Here is a tiny trained network, its code and every weight. The questions are about switching its units off for an input and a class, where a switched-off unit gives its printed mean instead of its output.

import numpy as np


def w(rows, s, z=0):
    codes = np.array(rows[::2]) - 128.0
    scale = np.full(codes.shape[1], s)
    scale[-1] = z or s
    return codes * scale


def norm(h):
    return h / np.sqrt((h * h).mean(-1, keepdims=True) + 1e-5)


def f(y):
    return y / 2 * (1 + np.tanh(0.7978845608 * (y + 0.044715 * y**3)))


def log_softmax(a):
    a = a - a.max(-1, keepdims=True)
    return a - np.log(np.exp(a).sum(-1, keepdims=True))


def net(x, mask):
    res = np.array(x, float).reshape(1, 3) / 4 @ E
    u = 0
    for l in range(2):
        y = f(norm(res) @ A[l][:, :-1].T + A[l][:, -1])
        res = res + np.where(mask[u : u + 5], y, B[l][:, -1]) @ B[l][:, :-1]
        u += 5
    return log_softmax(norm(res)[-1] @ U[:, :-1].T + U[:, -1])


A, B = {}, {}
E = w([
[61,127,93,125,29,153,131,154],'x0',
[107,3,165,87,98,113,137,159],'x1',
[132,133,132,102,65,65,193,86],'x2',
],0.0058)
A[0] = w([
[41,148,30,114,17,157,221,57,5],'0.n1',
[100,153,44,170,168,247,167,89,113],'0.n2',
[88,126,49,235,37,157,23,201,85],'0.n3',
[155,243,127,36,254,79,120,35,150],'0.n4',
[36,29,153,117,151,103,22,230,29],'0.n5',
],0.0038,0.0022)
B[0] = w([
[96,150,86,80,243,74,152,115,224],'0.n1',
[94,164,190,163,103,43,132,166,176],'0.n2',
[149,130,227,152,77,141,114,199,221],'0.n3',
[121,119,84,133,105,183,124,130,255],'0.n4',
[159,133,3,85,145,143,131,116,218],'0.n5',
],0.0065,0.0028)
A[1] = w([
[177,74,217,77,134,35,130,125,167],'1.n1',
[182,13,152,128,182,99,56,119,117],'1.n2',
[208,129,87,197,103,80,149,1,40],'1.n3',
[159,162,181,131,196,144,127,107,9],'1.n4',
[155,196,147,195,160,172,33,79,177],'1.n5',
],0.0053,0.0013)
B[1] = w([
[136,105,183,209,53,145,84,101,199],'1.n1',
[124,253,87,171,126,127,70,69,224],'1.n2',
[198,152,209,30,104,175,94,184,194],'1.n3',
[100,80,73,108,80,37,222,186,142],'1.n4',
[114,17,161,119,143,117,183,123,254],'1.n5',
],0.0072,0.003)
U = w([
[132,38,136,183,244,150,210,147,144],'0',
[49,184,250,231,110,164,107,204,78],'1',
[218,157,205,27,135,180,188,100,108],'2',
[70,230,90,90,133,42,180,95,249],'3',
[152,162,66,173,194,153,17,22,172],'4',
[72,92,48,86,89,197,61,197,88],'5',
[175,136,219,184,26,121,59,36,135],'6',
[37,43,127,72,62,65,151,44,38],'7',
],0.011,0.0017)

Each question gives the input, the list of numbers given to net, and the class t.
The units are the neurons (one row each of A and B). Each row of codes is followed by its name. A weight is (code - 128) times the scale printed after its matrix; where a second scale follows, it is the last column's (A, B and U).
mask holds one flag per neuron, layer by layer. A switched-off neuron (its flag False) gives its mean, the last column of its row in B, instead of its output. The means were averaged over made-up inputs and are rounded, as every weight is.
A unit's drop is (log p(t) with every unit on - log p(t) with that unit switched off) / (log p(t) with every unit on - log p(t) with every unit switched off).
The circuit of an input: a set's keep is (log p(t) with only the set's units on - log p(t) with every unit switched off) / (log p(t) with every unit on - log p(t) with every unit switched off). Starting from all 10 units, units are removed one at a time, each time the one whose removal leaves the highest keep (on an exact tie, the one counted first), for as long as the keep stays at least 0.8.
circuit, biggest first: the units of the circuit, biggest drop first
most important unit: the unit with the biggest drop
k most important neurons: the k neurons with the biggest drops, biggest first
k most important neurons of layer l: the k neurons of layer l with the biggest drops, biggest first
drop of u: that unit's drop, to one decimal
input [0,-1,-2], class 0: 2 most important neurons => 1.n2, 1.n5
input [8,-1,-7], class 1: most important unit => 0.n3
input [8,-6,0], class 1: 2 most important neurons of layer 0 => 0.n3, 0.n5
input [-1,-8,4], class 2: circuit, biggest first => 1.n3, 1.n2
input [-1,0,4], class 2: 3 most important neurons => 0.n3, 1.n3, 0.n2
input [0,-4,6], class 2: 2 most important neurons of layer 1 => 1.n3, 1.n2
input [-5,-1,-6], class 0: 2 most important neurons => 1.n5, 1.n4
input [-2,7,2], class 6: 2 most important neurons of layer 1 => 1.n1, 1.n2
input [4,0,-5], class 1: 3 most important neurons => 0.n3, 0.n2, 0.n4
input [2,-4,-6], class 1: 2 most important neurons of layer 0 => 0.n2, 0.n3
input [1,-3,-5], class 1: 3 most important neurons => 0.n2, 0.n3, 0.n1
input [8,0,7], class 3: 3 most important neurons => 0.n1, 1.n5, 1.n1
input [0,8,5], class 6: 2 most important neurons of layer 0 => 0.n4, 0.n1
input [-1,-2,-8], class 0: circuit, biggest first => 1.n5
input [-7,-3,0], class 0: 2 most important neurons => 1.n5, 1.n4
input [-7,-8,1], class 2: 2 most important neurons of layer 0 => 0.n1, 0.n3
input [0,-6,4], class 2: 2 most important neurons of layer 1 => 1.n3, 1.n2
input [0,-6,-1], class 0: 3 most important neurons => 1.n5, 1.n2, 1.n1
input [0,-1,7], class 2: 3 most important neurons of layer 1 => 1.n3, 1.n2, 1.n4
input [-5,3,-2], class 4: most important neuron of layer 1 => 1.n2
input [-8,4,-2], class 4: drop of 1.n2 => 0.8
input [-1,7,-8], class 4: drop of 1.n2 => 0.4
input [5,-5,-3], class 1: drop of 0.n5 => 0.0
